[[ 0.36  5.04]
 [-2.35  2.89]
 [-4.33  0.57]
 [ 2.26 -2.13]
 [-0.85  1.80]]
->
[[ 0.36  5.04]
 [-2.35  2.89]
 [-4.33  0.57]]

[[-2.07 -1.31]
 [-1.74 -5.49]
 [ 5.30  4.97]
 [-1.60  1.01]]
->
[[-2.07 -1.31]
 [-1.74 -5.49]
 [ 5.30  4.97]]

[[-3.20 -1.57 -0.45 -1.20]
 [-1.62 -0.64  2.17  1.93]
 [-0.81 -0.97 -4.02 -6.04]
 [-3.08 -3.13 -0.93  1.29]]
->
[[-3.20 -1.57]
 [-1.62 -0.64]
 [-0.81 -0.97]]

[[ 0.97  1.70 -0.09  2.76  2.74]
 [ 0.08  5.31 -0.16  3.60  1.37]
 [-0.58 -4.27 -0.19 -4.51 -3.18]]
->
[[ 0.97  1.70]
 [ 0.08  5.31]
 [-0.58 -4.27]]

[[ 0.81 -0.29 -0.78 -2.37  3.26]
 [-0.52 -0.89  1.72  3.02 -5.30]
 [-1.62 -2.92 -2.04 -2.90  4.33]]
->
[[ 0.81 -0.29]
 [-0.52 -0.89]
 [-1.62 -2.92]]

[[ 3.00 -4.51 -1.66 -6.24]
 [ 6.06  0.62  2.95 -0.78]
 [ 4.59 -3.30  0.21 -3.33]]
->
[[ 3.00 -4.51]
 [ 6.06  0.62]
 [ 4.59 -3.30]]

[[ 1.39 -6.57]
 [-2.01  3.78]
 [ 1.25 -2.40]
 [-0.68 -3.12]
 [-4.05  4.86]]
->
[[ 1.39 -6.57]
 [-2.01  3.78]
 [ 1.25 -2.40]]

[[-2.55 -2.12 -1.32  3.12]
 [-0.76  2.88  1.17 -4.92]
 [-1.80  2.47  0.91 -4.69]
 [ 1.64  1.02  2.30 -2.69]
 [ 6.85  2.50  0.87 -1.51]]
->
[[-2.55 -2.12]
 [-0.76  2.88]
 [-1.80  2.47]]
---
[[ 1.68  1.65  0.96 -0.59  2.07  1.09 -0.58]
 [ 1.27 -1.05 -2.86  2.70  3.42  0.05  2.35]
 [ 1.30  3.87  5.50  1.40 -0.14  1.75  2.20]
 [-1.89  2.65  6.84  4.09 -4.90  0.44  5.79]
 [ 2.25  0.61 -1.35  2.02  4.36  0.97  2.03]
 [ 0.75  2.60  2.72 -0.98  0.67  0.31 -0.02]
 [ 1.32  1.66  0.95 -0.81  1.86  0.48 -0.52]
 [ 0.95  3.35  3.50 -1.18  0.87  0.38  0.10]
 [ 1.44  1.39  0.51 -0.91  2.05  0.72 -0.80]]
->
[[ 1.27 -1.05 -2.86  2.70  3.42  0.05  2.35]
 [ 2.25  0.61 -1.35  2.02  4.36  0.97  2.03]
 [ 1.44  1.39  0.51 -0.91  2.05  0.72 -0.80]
 [ 1.68  1.65  0.96 -0.59  2.07  1.09 -0.58]
 [ 1.32  1.66  0.95 -0.81  1.86  0.48 -0.52]
 [ 0.75  2.60  2.72 -0.98  0.67  0.31 -0.02]
 [-1.89  2.65  6.84  4.09 -4.90  0.44  5.79]
 [ 0.95  3.35  3.50 -1.18  0.87  0.38  0.10]
 [ 1.30  3.87  5.50  1.40 -0.14  1.75  2.20]]

[[ 1.32  0.04  2.64  2.07 -0.29 -0.13 -0.09 -0.19  0.54 -0.43  2.61]
 [-0.41  3.98 -0.62  3.15  1.59  3.89 -0.28  1.21 -2.09  0.46 -0.11]
 [-0.24  6.10  0.26  5.35  2.44  4.99 -0.46  1.49 -2.75  0.71  0.04]
 [ 1.90 -3.81  2.28 -1.74 -1.34 -2.12  1.23  0.15  3.05 -0.19  3.20]
 [ 0.28  1.93  0.88  2.92  0.25  2.98 -0.38  1.01 -1.45 -0.57  2.08]]
->
[[ 1.90 -3.81  2.28 -1.74 -1.34 -2.12  1.23  0.15  3.05 -0.19  3.20]
 [ 1.32  0.04  2.64  2.07 -0.29 -0.13 -0.09 -0.19  0.54 -0.43  2.61]
 [ 0.28  1.93  0.88  2.92  0.25  2.98 -0.38  1.01 -1.45 -0.57  2.08]
 [-0.41  3.98 -0.62  3.15  1.59  3.89 -0.28  1.21 -2.09  0.46 -0.11]
 [-0.24  6.10  0.26  5.35  2.44  4.99 -0.46  1.49 -2.75  0.71  0.04]]

[[-0.23 -1.43 -0.86 -2.47  2.90]
 [ 0.08  1.15  0.85  2.66 -3.13]
 [ 1.64  0.19 -0.67 -3.45  4.27]
 [-1.64 -1.93 -1.79 -1.20  2.82]
 [ 2.04  0.73 -0.94 -4.04  5.36]
 [-0.04 -0.15 -0.03 -0.01  0.02]
 [ 2.45  1.78 -0.79 -2.96  4.64]]
->
[[-1.64 -1.93 -1.79 -1.20  2.82]
 [-0.23 -1.43 -0.86 -2.47  2.90]
 [-0.04 -0.15 -0.03 -0.01  0.02]
 [ 1.64  0.19 -0.67 -3.45  4.27]
 [ 2.04  0.73 -0.94 -4.04  5.36]
 [ 0.08  1.15  0.85  2.66 -3.13]
 [ 2.45  1.78 -0.79 -2.96  4.64]]

[[-3.55 -0.05 -5.24  0.82 -1.04 -2.12 -3.35  0.35  0.17  0.77 -4.56 -2.81
  -6.06]
 [-0.69 -0.13 -1.14 -1.63 -3.34 -1.43 -1.49 -1.02 -3.88 -0.93 -1.34 -4.58
  -3.52]
 [ 1.70  0.53  0.95  2.27  1.11 -0.20  0.76  2.25 -0.89  0.35  2.19  0.00
   0.76]
 [ 0.58 -1.45  0.18 -1.68 -2.37 -0.12  1.15 -0.97 -2.91 -1.57  1.74 -2.14
   0.99]]
->
[[ 0.58 -1.45  0.18 -1.68 -2.37 -0.12  1.15 -0.97 -2.91 -1.57  1.74 -2.14
   0.99]
 [-0.69 -0.13 -1.14 -1.63 -3.34 -1.43 -1.49 -1.02 -3.88 -0.93 -1.34 -4.58
  -3.52]
 [-3.55 -0.05 -5.24  0.82 -1.04 -2.12 -3.35  0.35  0.17  0.77 -4.56 -2.81
  -6.06]
 [ 1.70  0.53  0.95  2.27  1.11 -0.20  0.76  2.25 -0.89  0.35  2.19  0.00
   0.76]]

[[ 0.96 -0.72 -4.93]
 [ 1.71  0.97 -4.95]
 [ 1.40  0.61 -4.47]
 [-0.53 -5.02  3.15]
 [-1.68 -0.20 -0.92]]
->
[[-0.53 -5.02  3.15]
 [ 0.96 -0.72 -4.93]
 [-1.68 -0.20 -0.92]
 [ 1.40  0.61 -4.47]
 [ 1.71  0.97 -4.95]]

[[ 0.56  0.52 -1.17]
 [-4.09 -1.26  4.93]
 [-0.36 -1.07  0.68]
 [ 0.43 -0.01 -0.78]]
->
[[-4.09 -1.26  4.93]
 [-0.36 -1.07  0.68]
 [ 0.43 -0.01 -0.78]
 [ 0.56  0.52 -1.17]]

[[-6.14  2.72 -6.95 -2.28  1.11]
 [ 0.18 -2.32 -4.00  3.98 -4.32]]
->
[[ 0.18 -2.32 -4.00  3.98 -4.32]
 [-6.14  2.72 -6.95 -2.28  1.11]]
